Each row has a name. Each question is about the rows just above it.

buvez: [-12 -41   6 -41]
Linov: [-47 -22 -10 -11]
sasa: [-58 -12 -29 -25]
ripev: [-58 -12 -29  -8]
Whose row is [-12 -41   6 -41]? => buvez
What comes right after [-22] in the named rows? => [-10]
Where do [-47 -22 -10 -11] appear? => Linov
Whose row is [-58 -12 -29 -25]? => sasa
What comes right after [6] in the named rows? => [-41]
What comes right after [-10] in the named rows? => [-11]

vetup: [ 40  22  27  -3 -10  23  -5 -44  33  56  -4   9 -12  20 -13  -1 -11  -1
   5 -14  -1   7   6  13]
gimir: [ 45  25  28   3   2  27  -4 -49  38  61  -6  14   0  22  10  -3   4  30
 -23  60   3  -8 -29 -34]
paz: [ -1  -8  -5 -25   8 -16  -4  23  18   5 -10  10   6  19  20  -3 -12   8
  12 -26  25   7  18   0]
sadit: [ 13  -6   4 -35  -7  -9  -4  29  11  30  14  10  21  20 -10 -13 -12  22
  23  17  25  29  23  -8]
til: [ 40  22  27  -3 -10  23  -5 -44  33  56  -4   9 -12  20  26 -11   5  30
 -16  58  10  -2 -24 -31]
lutim: [-25 -24 -17 -35   5 -24   7  56 -20 -32  15  -6  21  -2 -18 -11 -15  -9
  32 -41  10  30  39  20]
duse: [ 40  22  27  -3 -10  23  -5 -44  33  56  -4   9 -12  20 -13  -1   0  -6
   5 -14  -1   7   6  13]
Vave: [ 45  25  28   3   2  27  -8 -49  38  61  -6  14   0  22  57  -5   9  11
  17 -27  22  -4  -2 -12]
Muret: [ 19  -9  14 -20 -13  19   8 -13   6  21  -7  -3 -15   1  38  -9   6  19
  19  30  11  10  -3 -17]
Which row holds [ 40  22  27  -3 -10  23  -5 -44  33  56  -4   9 -12  20 -13  -1 -11  -1
   5 -14  -1   7   6  13]? => vetup
What are the next 2 entries after [-6 14  0 22 57 -5]? => [ 9 11]

lak: [  2  -4 -25 -35 -55  35  22   6]
luf: [  4   8 -13 -24   5  -6  -3 -16]
Neta: [-24  39  24  26  44 -23 -17  -1]
kedon: [ 33 -49 -23 -33   2  -5  -3 -15]
nub: [ 33 -49 -23 -33 -50  32  19   5]
The next 2 entries after [ 2 -5]: => [ -3 -15]
The next 2 entries after [ 33 -49 -23 -33   2]: => [-5 -3]

vobu: [-12  41 -32   0   6  28 -27  10 -31  38   0   6   6   0]
lefe: [ 18  23 -17 -19   1  19 -26   0 -43   9 -17  27 -12   8]
Navog: [  0   9  -2   0  -9 -15 -15   0 -51   0 -50  29 -17   0]
zabep: [ 15  14 -11 -16   1 -17 -26  39 -52   0 -38  23 -12  11]
Galoz: [-17  36   0   8   0  10 -17  16 -50  23 -26  14   2  -4]
gav: [-38  21   0   0   0 -19  -7  32   0  -1 -35  38 -11  34]
The next 2 entries after [-38  23]: => [-12  11]
The entry that follows [-16]: => [1]
Give the next 2 entries after [-38  21   0   0]. => [  0 -19]
Whose row is [-17  36   0   8   0  10 -17  16 -50  23 -26  14   2  -4]? => Galoz

Mokib: [ -4 -10 -11 -33  40]
mek: [-14 -31 -13 -18  47]
Ribo: [-37 -11 -25  26  21]
zagi: [-39 -14 -26  18  30]
fafaz: [-40   8  17  26 -29]
kiz: [ 29 -23   3  11  -7]
Palol: [ 6 22 36 11 35]
Pul: [-31  -6  25   9  51]
kosa: [  5  44 -13 -24  23]
kir: [-28  22 -16  14 -40]
bepi: [ -2 -10 -11  37 -12]
Vubul: [-16  58  59  -8 -36]
Whose row is [ -2 -10 -11  37 -12]? => bepi
Right after [-25] comes => [26]
The entry that follows [5]: => [44]
Right after [-28] comes => [22]
Right after [-39] comes => [-14]

pupo: [-37  -7 -12   3 -21 -32   0   8  -5]
zosug: [-11   8  -5  -4  -6  -1  15 -16  -1]
zag: [ -7  11  28 -25 -12  -1   4   9   2]
Bova: [ 26  12  28 -12  -1   4 -25 -21   7]
deta: [ 17  15   4  -1 -19 -18  30  28  -5]
Fetib: [ 26  12 -12  28  35 -15 -19   8   8]
nurin: [-39  34 -34   1  22  17  31 -59 -24]
tiko: [-19  -9 -17 -12 -22  -1  -9   4 -36]
What are the next 2 entries after [ 26  12  28 -12]? => [-1  4]
Right after [31] comes => [-59]
The entry that follows [-6]: => [-1]
What are the next 2 entries after [ 28 -25 -12]? => [-1  4]
What are the next 2 entries after [ 28 -12  -1   4 -25]? => [-21   7]
What comes right after [22] in the named rows? => [17]

lusa: [ 2 24  5 15 -4 -1 22]
nipuv: [ 14  10 -17  -4   4  18  -3]
Rof: [-18  -1  -3 -29  23  12   3]
Nul: [-15  12   9  47 -33  -6  14]
muma: [-17 -24   8   2  -5 -25 -22]
Fipa: [ 12   7 -18  -3   3  19  -4]
nef: [-17 -23  10   5  -7 -25 -19]
What comes right after [47] in the named rows? => [-33]
Right after [7] comes => [-18]
What are the next 2 entries after [-18  -3   3]? => [19 -4]
The next 2 entries after [24  5]: => [15 -4]
Give the next 2 entries after [-18  -1  -3]. => [-29  23]

tif: [-43  -5   2  -6]
gaz: [ 16  21  -3 -10]
Mut: [-51  -7   2 -10]
remog: [20 -2 -7 10]
mase: [ 11   3   8 -18]
Nof: [ 2 18 11 -8]
viled: [-17 -12  -2  -5]
pofaz: [-20   6  -5  -7]
gam: [22  1 -4 19]
[ 2 18 11 -8] is in which row? => Nof
Right after [1] comes => [-4]
Right after [22] comes => [1]
The entry that follows [20]: => [-2]

lako: [-10 -11  21  32 -40  -6]
sol: [-46  59   1   7 -50  -9]
gon: [ -2  27 -46   6  15  25]
Kese: [ 17  15 -19  32 -22   6]
Fibug: [ 27 -49  11  32 -22  -2]
What are the next 2 entries after [ 27 -49  11]? => [ 32 -22]
The entry that follows [-11]: => [21]
Give the next 2 entries after [ 27 -46   6]. => [15 25]
Give the next 2 entries after [1 7]. => [-50  -9]
What comes right after [-49] in the named rows? => [11]
Right after [7] comes => [-50]

filut: [  8  14   3 -16  -5  -8 -12   1  10   5 -12 -10   4  -3  -7  -9  14   0]
teli: [ 22  -8  -7 -10 -29  -1   2  10  15  15  -8  -7   7   1 -13   3   9  10]
vun: [  0  16  10 -11  14  -4  -8   9  -4  20   2  -7   3 -10  -8 -12  -3 -16]
neme: [ 21  -3   3  -8   2  -4  -2  14   2  27   4  -6   3   0 -14  -4   0  -1]
radev: [-31  20   8  -4  -1   4   1  -2  -8 -16  -4   1  -6 -14   8  -5   0 -14]
zak: [ 25  -8   4  -3   6  -2   2  18  -2  35  12  -4   3   1 -15  -3  -6  -1]
Soka: [-19  -6  -8  21  15   1  29 -15  14 -40 -14   2  32 -16   2 -11  33   5]
nopin: [ -8  34  15 -29  -8  -4 -25  17  -9  27   0 -11 -19 -11  -4  -4 -13 -21]
fov: [ -2  -3   2  54 -12  -7  -6 -19 -17 -28  44  18 -31  31  33  14 -11  22]
dezig: [-11 -27   0  25  11  17  37   4 -12 -10 -10  15   9  -5   0  -2  -5   0]
What comes right after [-28] in the named rows? => [44]
What comes right after [-27] in the named rows? => [0]
Whose row is [ 21  -3   3  -8   2  -4  -2  14   2  27   4  -6   3   0 -14  -4   0  -1]? => neme
[ -8  34  15 -29  -8  -4 -25  17  -9  27   0 -11 -19 -11  -4  -4 -13 -21] is in which row? => nopin

mobi: [-30 -27  51 -18]
toba: [  5 -11  23 -24]
zuze: [-14  22   7  48]
Nelab: [ 5 -2 46 -3]
Whose row is [-14  22   7  48]? => zuze
The entry that follows [7]: => [48]
What comes right after [22] in the named rows? => [7]
The entry that follows [23]: => [-24]

zum: [-11  17  34   2   2  13 -19 -29   3  30  18 -21  20  21 -21   3  11]
Goko: [  4  -5  41   2   2  20   7   7 -24  19 -10  19  -6   7 -12  35  18]
Malar: [-21 -14 -24  -6   7  30 -14  14 -35 -47  10  15 -18  -8   7  13  -4]
Give the next 2 entries after [-47  10  15 -18  -8   7]. => [13 -4]
What comes right after [4] in the named rows? => [-5]

ped: [  9 -13  20  -1  12  38  35 -36   8  46  41  12 -36  46  34  28   1   9
   2  11  21 -23 -26 -32 -34 -21 -38 -13  27 -14  35  42 -26  25  17  41
  30]
lese: [ 21 -41   5 -20 -16  36  32  30  21 -47  20  -8 -12  10  -9  44 -12 -13
 -10 -32 -37 -40  46 -30  32  -7  15  28 -28  29   0 -34  18   7  10   4
 -33]
saka: [ -5 -35  31  26  11  43 -22  16 -18  14 -46 -38 -46 -26  -5 -29  28  37
 -25 -15  -4 -13 -48 -21 -33 -12 -47  33  24  48  41 -21  38  29  -2 -18
  48]
rarak: [-35  44  27  26  39   3 -30  -8   7  37  21 -44 -12 -31 -11  -9  23  20
  26 -42  14 -21  21   0 -34  20 -38  31  -1  28 -40   6  28 -46  37  10
 -14]
Moz: [ -4 -26   8  -9 -18  26 -24 -24  -8 -20  31 -32 -18  38 -41  13 -30  19
 -36  37 -11   4  47  11 -44  38  40 -24 -27 -33 -14  16 -34  15  10 -16
  36]
detu: [ 25   3  45 -18  32 -40   6 -40  43 -32 -14 -20 -42  28 -44  26  37 -27
 -34  36 -24 -40 -30  44  -5 -27 -41  37  -5  30 -32  -1  31 -13 -27  40
 -12]
mivi: [ 30   2  10 -22   9  48  25 -30 -33  43  27  13 -21 -15   2 -33   3  -3
 -47  -6   6  42  14  -7  15  47  42  25 -28  30 -31  15 -31  40  -2  24
 -22]
Rar: [ -5 -15  32  12  -3 -38  -6 -32  -5  40  21 -46  18  25 -42   8  47  42
 -37 -10 -32  43  -9   1 -48 -34 -28 -30  15  16  17 -27  23  39  -3   5
 -32]
What are the next 2 entries after [-10 -32 -37]? => [-40  46]
Where do [ 21 -41   5 -20 -16  36  32  30  21 -47  20  -8 -12  10  -9  44 -12 -13
 -10 -32 -37 -40  46 -30  32  -7  15  28 -28  29   0 -34  18   7  10   4
 -33] appear? => lese

rut: [ -2   3  -4  36 -14]
tagi: [ 49   7  46  18 -44]
Lan: [  4 -15  10  22  -8]
linos: [ 35   9  37  11 -37]
rig: [ -2   3  47 -38  35]
What comes right after [37] in the named rows? => [11]
Which row holds [ -2   3  -4  36 -14]? => rut
The entry that follows [-38]: => [35]
Right after [46] comes => [18]

